Each row is followed by its tier, which names the range that a hidden value of the row falls in. A new part has a new value, new ranges and new names.
[  62   64  -89   95   -3   62 -195   13    6  -31  276 -229  -88 -152
  -51  -56   68   62  -43  -22  112 -126   51 -260 -178  -62 -177 -281
    1  -85 -296 -126  -27  -48  211    4   33  -70   37  166   74  -83
 -139   -6   13  -39  -76  280  291  119] => z213
[  53 -133 -287   62  -59   -7  167  189  -71  147   72  -93  -51  -38
 -171 -238   43   93  -92   56  317 -102  -22 -173 -244   26  -10 -123
  -13 -264 -199    1 -110  -20  294   18   -4  101  126   14  121  -63
   68  -77   28 -204   68  307  100 -215] => Z293
[ -86 -193 -461   16  -27  230  209  180 -246 -155 -172   21  214   95
 -229 -201  -99  -57 -141   35 -163  103   21   35  -92 -146  -17 -345
   -8 -149   68   75 -410  166   49 -128  -95  316 -189 -256  -77  123
 -138  307  -71  -28 -175 -130 -284  -27] => z184
[  -8 -207 -224   20 -121   70  141   58 -134  -13   94  -23  106  -63
 -195 -220   44  107  115  105   90 -126  -43 -203  -93   27    8 -237
  -24 -179 -225  -13 -114  -19  235  -45  -65  132   21  -59    2  -33
  109  -25  -13 -108   43  172   92 -105] => z433
[ -91  -63  -35   64  -80   99  136 -115  -63   55   49   81   52   13
  -74 -124   -3   12   18 -214    1  -66  151   56 -106   -5   62  -17
   52 -107  148   84 -322  116  -10   36 -145  160 -152 -280  -16  167
  -27  199   86  -78  -66 -154 -103   49] => z794
[-127  -99 -139  -96   11  103  117  -74 -100  119  -46    3   21  -15
 -106 -205   12    7  182  172  264 -193   80  -61    5   63   85    2
  -41 -220 -237   28   44   18   90  100 -110   59  179  -41   68 -252
  107  -74  109  -85  185  201   65 -118] => z184
[ -36  -96 -313   11  177   15  104  110   -8  140 -242 -102  -48  -43
  -90  -96   -1  -74   51  239  230 -124   92  -28 -261   20  -88  -18
  142 -200 -131  -47 -249  -40   49 -120   10  -91  206  -55    5 -311
  -39 -352   46  -69  196  248 -116  -97] => z794
[  28 -188 -301  235 -140  106   51  127 -214  -80   94   35  110  -69
  -87  -86   43  132 -109 -172  -25  -78  -14 -245 -125  -84  -51 -381
   49 -260  -71   38 -233 -123  303 -212 -120  174 -290 -199   -9  225
 -102  154  -52  -63  -53  135  115 -138] => z535
[  60  267   45 -151  125   23 -125 -158  313   86  186 -325  -61 -250
   31   29   98 -156   81   49  181 -276   14  -95 -311 -107   13   23
  -81   83   -5 -180  132  163   28  101   94  -30   45  294  -14 -169
 -117   15   50   -3 -161  136  144  220] => z644
[-153 -168 -276  143 -160    9  407 -118  -11   42 -254  148  -32    0
 -202 -100  136  -63  186   48   24 -125  122  -37  -89   72  168  -84
  103  -47  283  159 -288    1   73 -227  -81  300 -104 -301 -250  260
   64  181   -9 -143  126   -2 -208   88] => z535
[ 347   21   12   83  -71  -82 -134  -12 -261    1  -28  210  137  210
  -27 -117 -214  -15  -93 -330 -278  321 -209  152   56  -95 -170 -162
  242 -268 -252   35 -353  -30  226   17  -87   88 -184 -100  150   44
  177  215  -82   11  -64 -126  181 -249] => z794
[ -60  -58 -227  186  -22   65  339  -67  -66  194 -343  200 -138  186
 -113 -153   25  -82    2 -219   84   32  174  290   50   82  103  174
   51 -194  433  244 -519  125   99    7 -104   99  -51 -447 -115  135
  201  246  146 -149  134 -190 -297  -48] => Z293
[  42 -220  542  -59  339   17 -153 -165  100   58  235  -55   63 -358
  351  163  187   91 -146   71 -231   83  259  189   11  -14  318  259
 -267  117   -2  -80  387 -176 -266   64   50 -109  107   90  353 -124
  -16   -4  216  154  -15  -22 -246  -12] => z535
[  -5   85    3 -169  156  162  -17 -204  191   70   94 -133  117 -113
    1  -62  -51 -105  232  -28   28 -206   97  105 -185  -73   44  120
 -124   42  214 -100 -112  191  -37   66   -3    9  -44  -64  -50 -162
   -2   42   97   12 -139  -92 -111  182] => Z339
[ 397   62 -440  174  281   42  -53  211  195  197 -293 -121 -109  -74
  125  -21   76 -212 -139 -163  173   89   28  210 -113   30  -55  149
 -270 -232  392   20 -254   68  444  -27  257 -241   18  -89   -5 -279
  177   90  128   -1   12   61 -248 -195] => z794
[ 423   46 -145  403 -218 -412  140   70    4   66 -407   37 -264 -113
  -61   35  365 -189   25 -106  -55  212 -278   17  131  248   40 -193
   69 -132   23  174 -291  -40  491  -72  239 -102    2  180 -232   98
  479  225  -59   26  226  -14   98 -188] => Z339
[ 171  185  358  -81   -1  -31 -277 -283   43  142   91  227   46   68
  118   46 -110 -148  -70 -206 -154  245   33  254 -126  -96 -101  221
  164   -4  -61   39 -228  204 -157  229  -86  -65  -91  -73  137  -41
   18  241  168   66 -169 -147 -109  100] => z535
[ -24 -120 -115   33 -191   65  148   68  -83   49 -126  -16  -29   35
 -225  -27   22  -68  -23  129   56  -68  -45 -116 -139  -78  -23 -164
   81  -54 -161   62  -74  -21  207  -80 -104  141   33   67 -126  -19
   24   -9  -71 -109   42  311   -7  -79] => z248
[ -36   72   16 -164   58   88  100 -259  200   89  -31 -104   34  -35
  -90  -37  -71 -162  279   36  -14 -149  134  133 -230  -67   23   95
   57  153  172  -82 -204  146  -82    0    3   56   35  -48 -137  -91
  -49  -36   11  -26  -89  -74 -141  267] => z433
[-121 -152  581  132  267 -232  -25 -172  -89   94   41 -186  -32 -404
  280  256   77   64  -34   20 -202  124  258  285 -161   28  295   -9
  -80  152   53   53  112 -220 -432  -27  104  -47   10  254  245   15
 -256    2  151  285   54  -62 -244   56] => z248
[ -62  -40  -81  -34  -94   76  125  -68   73  -27 -268   57   39   -6
 -131   92   54 -269  -18  154 -151   29   66   33 -191 -111   37  -64
  113  135  132   69 -155  126  -84 -139  -58  211  -82  -41 -242   72
 -125  179  -57   -4  -89   41 -333  164] => z184
[-221  -93 -197   31  -48  149  321 -102  -54  -53 -161    3  -11   44
 -252 -143   76  -32  162  105  -59 -169   75   12   31  -17  105 -115
   23  -13  200   81 -269  110   -2 -116 -128  237  -40 -205 -228  117
  102  180    3 -111   43  -67 -139  168] => z644
[-118 -169 -104   18  207  -42  185   90 -201  122  -97 -214   69 -305
  122  -17  122  119  -89  111  172 -214  -10   32 -193  -63  184 -143
   83 -272 -216  -62 -180  -88  -57  -38  -57 -164   -4   26  177 -135
 -163 -353   96  136  134  -30   19 -315] => z213
[ -49  -62 -347   40  158  247  244  -49  -91   75 -201   18  105   61
  -47 -196  -29   14  177 -203   63 -261   26  176  125  -30  113   59
  -94 -315  355   52 -384   90  216  -54 -153   18 -175 -425 -100  -67
  226   66  102  -53   89 -226  -65 -162] => z433
[ 314   39   29   48  142   98 -233   82  -29  -45   84  105   59   72
   73 -132   67  -39 -253 -244 -167  161  -93   65  229   -1  -34   97
 -154 -280  -57   -4    1   94  227  156  -51   11  -39  -88  184 -134
  370  327   96  -60  -58  -85   64 -211] => Z293
[ -42 -133 -342   81  -45   47  122   92 -117  -70   20  -19   41  -98
 -127 -202  179   66  -30   89  120 -185  -16 -307  -47   34   34 -270
   74 -291 -263  -30  -66  -45  190 -112  -93  163  -12  -95   24   26
   36   11  -20 -124  103  141  178 -125] => z535
[  84  -39  232  -80  177  -88  -67 -124   11  277   93  -59  -54 -127
  169   43  -83   33 -106   35  102  107  156  208 -312 -105   39  153
  103  -22 -215  -68  -31 -107 -113   98   46 -160  165  103  335 -166
 -193 -216  142   54    0  144  -68  -73] => z535
[ 163  119  -62 -105  170  139 -103   51   79   52  204 -177   68    8
  -73 -115 -157  -21 -182  -76  -67   95  -57  170 -311 -246 -150  -12
  -94    0  109 -111 -315  263   43  105   57   -4  -60   27  114  -68
  -47  169   69  -33 -352  -52 -127  121] => z433
[  71   73 -243  216  174   10 -216  216  -77 -148  165 -175  -73   34
 -174 -129 -118   25 -259  -18 -124  201   72 -121 -315 -105 -365 -372
   82  -97  -61  -60 -361   36   -4 -159  100  153  -28   47  101   35
 -210  237  -32  -95 -196  193  -18  253] => Z293
[ -13  -62   33  -50 -290  -25  258  -27   26  216  -74   24 -197   -9
 -152  -16  179  -86 -247  157  185   44   13    3 -210  -95  126   29
  120   61 -215   92  -48  108  114  155  -60   62  172  125    1  113
  -33   51   42 -139  -30  211  -87  -46] => z184
[ 247  169  -38 -169  208   58 -159  153  327  269  173 -462 -115 -255
   95   61   89  -92 -222   52  397 -309  -67 -109 -499 -197 -108  144
  -23  -77 -241 -301   77   59  265  140   99 -360  218  361  149 -431
 -120 -509   50  -61 -111  370  190 -158] => z794
[-155 -378  382   85  297 -121  273 -274  -15  164   88 -118  107 -434
  243   10  111  218  417  -30  -39 -176  331  266   14  242  539  173
 -352   33  363   50  176 -294 -208  -71   96   43   32  -78  188  -25
  105  -89  206  148  240 -161 -243  -67] => z794
[  99 -132  -77  -49 -202  -39  -16  -33 -109  103   -1   68  153  -93
  -34  -18  -52  -51   69   58   96   -2  -40 -135 -300  -55  -63 -189
  209 -118 -403  -26 -132  -56  149  -20  -63    9  -39   29   39  -82
 -157 -168  -44   34   -5  210   55 -168] => Z339
[  19 -137 -227 -244  -26  182  341  -26   28  104 -359  206  322   27
  -73  -80   -8 -250   15   91  -77   -7 -132  280 -119 -146  277  191
 -106  -70  385  121 -251  353    4   18 -128  242 -225 -294 -177   11
  160  257   57   12 -148 -274 -542 -197] => z644
[ -50 -137  -66 -159 -138   61  183  -17  -84   49  -60  101   63  -35
 -104 -118  161  -43 -124  244   76  -58  -75 -103  -36  -72  166  -34
   89 -126 -350   15   73   88   42   87 -159  149   91   11   57  -24
   71   26   26  -83   35  108   -8 -175] => z644
[  12   14  116   12 -221   61   18   18  -22  -36  236  -26   -3 -119
 -106   -3  217   39 -310  -14  -57  -64 -164 -185 -143 -184   51 -161
   22  -18 -161    5  -29  171   99   90 -148  134 -158  112   -6  239
   12  272   26  -76 -226   72   97    7] => z644
[ -85   -9 -240  126 -106  -27  131  121 -150  -65 -111    8 -153   76
 -293 -118   99  -23 -230  246  -21  102  -78 -146 -134  -99 -113 -309
  193  -90 -206   81 -240   77   37 -113  -53  222   52   63  -58  140
  -18  226  -36 -145   -5  235  -13  104] => z184
[ 142  131   66  -37  198   96 -291  -22  164 -109  175 -150   -3   16
  -52   16 -100 -119 -106   -4 -226   69   86  -51 -223 -164 -242  -69
   67   94  -58 -177  -32   19  -51  -93   40   94   31  115   46 -116
 -120   91  -66  -63 -206  162    4  283] => Z293
[ 144  -40 -329   39  164  151  183   71  -55  110 -411  118   69  222
  -51  -94 -137 -159  -44 -189  -77   32  -26  298   19 -105   -9  132
   78 -259  330   72 -439   56  204 -125 -101   62 -127 -362  -88  -86
  192   62   -5  -75   53 -142 -229 -237] => Z293
[ -88  108  -72   34 -105  -28  183  -54   34   89   16 -253 -164   -6
 -284 -107  -34  -54  116   34  146 -138   15  -18 -275  -49  -59 -183
   66   66   19   12 -255  131   79   24   28  133   80  177 -137   35
  -49   62  -35 -121  -59  145   74  217] => z248
[  49 -325  549   22  147 -175   52  -98  -41   81  184   38  149 -413
  300  187  193  143 -229   56 -300  211   86  209 -157  -49  428   98
 -170  117   49   35  230 -167 -292  -20   50   74  -98  108  327  186
  -67  129  152  191  -86 -104 -343 -139] => z535
[ 181 -157 -483  295   11   25  234  222 -191  -24 -391  154  -10   51
  -13 -196  243  -61 -165 -255    9   23  -62   18  323  167  150  -96
  -57 -489  135  170 -281  -23  426  -79  -59   91 -124 -349  -47   58
  382  262   20  -87  230 -190  -14 -441] => Z293
[ -12  -45 -156   62  167  255 -122  -61 -210 -110  -59  237  168  185
   -3  -68 -174   11 -107 -136 -298  113   62  110   77 -207 -129  -85
  110 -226   86   40 -307   -6  -26 -172 -216  150 -269 -397   57   52
  -34  294   51   -2  -82  -77 -118   19] => z433
[-125 -153 -223  128 -148  195  213  151 -218 -109   -9 -174   79   21
 -306 -122  -30   79   35  -69  -52 -226  -81 -143  -62 -106  -50 -383
   -1 -130    2   30 -312   22  249 -139 -173  186 -166  -60 -203   89
   28   41 -116  -90  -46   86   90  -55] => z248
[ -54  -35  -72 -100  -73   99  129  -83  -83   26  -29   10   -3   73
 -171 -109    0   -5   16  138   12 -119  -58  -73  -35 -138    3 -100
  175  -86 -270  -39  -57   -1   92  -23 -164  125   64    4  -10  -32
   46  -37  -45 -112   35  157  143  -28] => z644
[ -23 -217 -180  124 -134   71  131   13    7  -64  -47   68   49  -42
 -162  -89   84  -73   52   25  -83   47  194 -100 -135   86   20 -156
  -35   24  114   82 -190   18   75 -133    6  236  -36 -183 -134  124
  -25  201  -18  -95  -30   60 -263  132] => z794
[  87   34  -62 -158  145  134  -32   69  122   57  -78   30  197  -75
   63  -48   73 -213 -217  -46   -3  -28  -26  121 -202  -86   70  208
  -62 -146  155  -18 -193  353  -93  145  -87   31 -115 -152   22 -140
   49  126  135    6 -182 -212 -333 -122] => Z293
[  68 -100 -181   54 -214  -98  136  -47  -10   76  -52  -32   15    9
 -180  -99 -134 -125  152  -58   60   87  171  -56 -386   44  -94 -245
  224   45 -123   10 -302  -50  101  -95   75  217   31  -11  -59   84
 -250  -19 -144  -79  -44  123  -59   98] => Z293
[ -99 -130  -20  120  -36   26   82  -40 -255  179    0  -10 -155   34
  -47  -76  -53  157  -87  -14  155   12  170   54 -115  -59  -90 -123
  253 -176 -358   31 -331 -154   63   35 -120 -170  145  -93  180  -48
 -158 -245   96  -34  143  172  106  -91] => Z339
[ 630   93 -398  493  -65 -305  -32  226   46   45 -258 -172 -427  -90
   22  -27  303 -144 -216 -241   20  384 -108   17  176  189  -81 -317
 -157 -152  -28   81 -138 -184  778  -48  465 -183  137  285   -6   34
  297  354  -84   -7  111  148  228 -157] => z213
[  49  114   12  -77   10   44   -5  -67  160  142   75 -197 -184  -57
 -111  -16   68  -61  -13  158  176 -150  -11  -70 -207 -119  -62   20
   27   45 -162  -99   37   42  155   62   22  -71  200  231   -7 -166
   21 -102   30 -113  -20  325  132  109] => z644
[ 589  307   37  501   21 -454 -420   70  -52  -68  136  -14 -420  -75
   67  -42  285   27 -296 -212 -153  478 -270 -127  239  155 -232 -326
  -12 -236 -334   53   21 -155  471   38  338 -108   71  421  229   88
  415  577   32  -10   75  215  527    0] => Z339
[  10  -73  -59   99   68   96  -11  142   22  140 -128  -69 -189   35
  -97   40   70  -35 -195  126  126  -82   75  -51 -187  -75 -173   65
  157 -109 -143  -24 -198  -70  136  -72  -91 -190  197  -12  -22 -226
   29 -317   58 -134  133  375  -65  -73] => Z293
[   5 -192  136 -176  -34   25  136   38 -150  163  -62   88  181 -201
  198   73  167  -21 -392   61   74  -38  -88   40 -113 -192  372   78
   37 -221 -327   30  247  -10  -33  127 -210   81  -94   57  273   12
 -122  -21   81   79  -21   20  -68 -503] => z248
[ -79   68  -67 -109   20  124  138  -20    9   86   11  -85   63    8
 -163 -148  -49  -77  -22    2   79  -87  -38  130 -188 -112   64   28
 -116  -59  186   56 -222  328  -26  144  -74  167  -68  -26  -40  -17
   57  255  106  -68 -171  -72 -173   54] => z248
[  39  -13   60  -94   66  177   31  -70  -26   42   45   84  134  170
 -131 -111 -197  -22  -35 -111 -201   68  -16  221 -121 -185  -66  101
   38  -28  176    5 -339  180  -36   23 -147  143 -115 -211    8   10
  111  168   44  -89 -185 -112 -197   56] => z794
[   9  -43 -341  -16 -157  -75   93  185 -100 -183  -54  -56  106 -153
 -184 -110  203 -126 -273  267  -51   70 -167 -302 -272  -98   -4 -465
  177 -100 -371  -30 -129  175   -4  -88    5  298  -83  152  -35  162
 -197  225 -126  -17 -164   51  -17   -3] => z644
[ 145  -13 -269   60  108  199  -19  118 -121   53   15    4   68   29
    3 -184  -15   28 -194 -192   36   68  -44  145   40  -93  -21  -32
 -208 -291  114   51 -298  183  267  129  -30  -50 -126 -202  115  -67
  142  286  157  -14 -128 -112  -83 -175] => z213
[  20  119  -74   29  -64   33   64  -88  114  116  124 -263 -148 -112
 -101  -25   24  -33   42  -69  176 -182   58  -61 -282 -109  -35 -139
   12   52    4  -67 -128   43  191   22   52    6   12  154  -53   33
 -150   23  -10  -69 -114  167  153  163] => z644
